Here is a tiny trained network, its code and every weight. The questions are about switching its units off for an input and a class, where a switched-off unit gives its printed mean instead of its output.

import numpy as np


def w(rows, s, z=0):
    codes = np.array(rows[::2]) - 128.0
    scale = np.full(codes.shape[1], s)
    scale[-1] = z or s
    return codes * scale


def norm(h):
    return h / np.sqrt((h * h).mean(-1, keepdims=True) + 1e-5)


def f(y):
    return np.maximum(y, 0)


def log_softmax(a):
    a = a - a.max(-1, keepdims=True)
    return a - np.log(np.exp(a).sum(-1, keepdims=True))


def net(x, mask):
    res = np.array(x, float).reshape(1, 3) / 4 @ E
    u = 0
    for l in range(3):
        y = f(norm(res) @ A[l][:, :-1].T + A[l][:, -1])
        res = res + np.where(mask[u : u + 8], y, B[l][:, -1]) @ B[l][:, :-1]
        u += 8
    return log_softmax(norm(res)[-1] @ U[:, :-1].T + U[:, -1])


A, B = {}, {}
E = w([
[92,118,100,2],'x0',
[144,255,89,110],'x1',
[18,90,71,229],'x2',
],0.0063)
A[0] = w([
[103,102,45,59,45],'0.n0',
[99,171,89,30,177],'0.n1',
[139,56,151,71,118],'0.n2',
[187,120,128,161,2],'0.n3',
[136,118,148,225,192],'0.n4',
[156,66,155,46,14],'0.n5',
[138,213,111,146,153],'0.n6',
[249,124,180,173,172],'0.n7',
],0.014,0.0036)
B[0] = w([
[231,101,51,131,198],'0.n0',
[244,149,122,148,254],'0.n1',
[137,163,224,96,211],'0.n2',
[6,126,88,78,150],'0.n3',
[84,80,125,144,222],'0.n4',
[62,193,187,120,208],'0.n5',
[105,150,137,76,218],'0.n6',
[103,86,133,71,255],'0.n7',
],0.012,0.0078)
A[1] = w([
[101,86,92,148,198],'1.n0',
[101,129,160,253,61],'1.n1',
[71,142,39,23,51],'1.n2',
[136,171,152,177,34],'1.n3',
[141,254,163,82,61],'1.n4',
[111,109,161,213,74],'1.n5',
[74,236,124,112,100],'1.n6',
[176,74,152,102,1],'1.n7',
],0.013,0.0054)
B[1] = w([
[83,67,111,3,200],'1.n0',
[3,170,37,240,164],'1.n1',
[172,168,167,58,198],'1.n2',
[41,140,47,55,129],'1.n3',
[198,253,254,40,254],'1.n4',
[89,233,11,240,157],'1.n5',
[179,73,215,3,179],'1.n6',
[134,15,45,44,137],'1.n7',
],0.0056,0.0068)
A[2] = w([
[227,197,84,152,22],'2.n0',
[174,115,254,157,127],'2.n1',
[151,204,189,139,25],'2.n2',
[52,139,172,117,105],'2.n3',
[68,14,167,43,104],'2.n4',
[80,85,128,234,3],'2.n5',
[108,147,196,194,46],'2.n6',
[72,211,178,144,172],'2.n7',
],0.011,0.0034)
B[2] = w([
[186,165,164,180,200],'2.n0',
[9,96,151,35,212],'2.n1',
[70,222,117,72,188],'2.n2',
[111,64,1,147,190],'2.n3',
[125,69,12,38,253],'2.n4',
[71,119,113,234,160],'2.n5',
[151,218,16,54,134],'2.n6',
[89,82,110,10,188],'2.n7',
],0.008,0.0075)
U = w([
[223,171,45,177,246],'0',
[118,82,231,188,2],'1',
[201,184,170,111,109],'2',
[135,88,142,193,2],'3',
[29,84,35,250,211],'4',
[95,75,63,54,253],'5',
[129,83,172,223,2],'6',
[150,192,193,37,253],'7',
],0.014,0.0071)

Each question gives the input, the list of numbers given to net, and the class t.
The units are the neurons (one row each of A and B). Each row of codes is followed by its name. A weight is (code - 128) times the scale printed after its matrix; where a second scale follows, it is the last column's (A, B and U).
mask holds one flag per neuron, layer by layer. A switched-off neuron (its flag False) gives its mean, the last column of its row in B, instead of its output. The means were averaged over made-up inputs and are rounded, as every weight is.
A unit's drop is (log p(t) with every unit on - log p(t) with that unit switched off) / (log p(t) with every unit on - log p(t) with every unit switched off).
The circuit of an input: a set's keep is (log p(t) with only the set's units on - log p(t) with every unit switched off) / (log p(t) with every unit on - log p(t) with every unit switched off). Starting from the 12 units with the biggest drops (on a tie, the unit counted first), units are removed one at a time, each time the one whose removal leaves the highest keep (on an exact tie, the one counted first), for as long as the keep stays at least 0.8.
circuit, biggest first: the units of the circuit, biggest drop first
top k neurons: the k neurons with the biggest drops, biggest first
top k neurons in layer l: the k neurons of layer l with the biggest drops, biggest first
drop of u: that unit's drop, to one decimal
input [8,6,-3], class 0: circuit, biggest first -> [0.n1 0.n0]
input [6,-8,1], class 7: circuit, biggest first -> [0.n2]
input [8,4,1], class 0: circuit, biggest first -> [0.n0 0.n1]
input [-5,2,-6], class 5: top 2 neurons in layer 0 -> [0.n7 0.n1]
input [-3,0,-8], class 5: top 2 neurons -> [0.n7 0.n1]
input [4,3,8], class 0: top 2 neurons -> [0.n7 0.n0]
input [6,-7,1], class 7: top 2 neurons -> [0.n2 0.n5]
input [3,4,-3], class 2: top 2 neurons in layer 0 -> [0.n1 0.n2]
input [6,-4,3], class 7: top 2 neurons -> [0.n2 0.n4]
input [7,6,-4], class 2: top 2 neurons in layer 0 -> [0.n1 0.n0]
input [2,6,-1], class 2: top 2 neurons -> [0.n1 0.n5]
input [4,8,-4], class 2: top 2 neurons in layer 0 -> [0.n1 0.n5]
input [1,1,6], class 4: top 2 neurons -> [0.n7 0.n6]
input [-6,-7,-5], class 5: top neuron in layer 2 -> [2.n4]
input [-6,-5,-2], class 5: drop of 0.n7 -> 0.5
input [-8,3,-5], class 5: drop of 2.n7 -> 0.0
input [-5,-7,-4], class 5: drop of 2.n4 -> 0.1
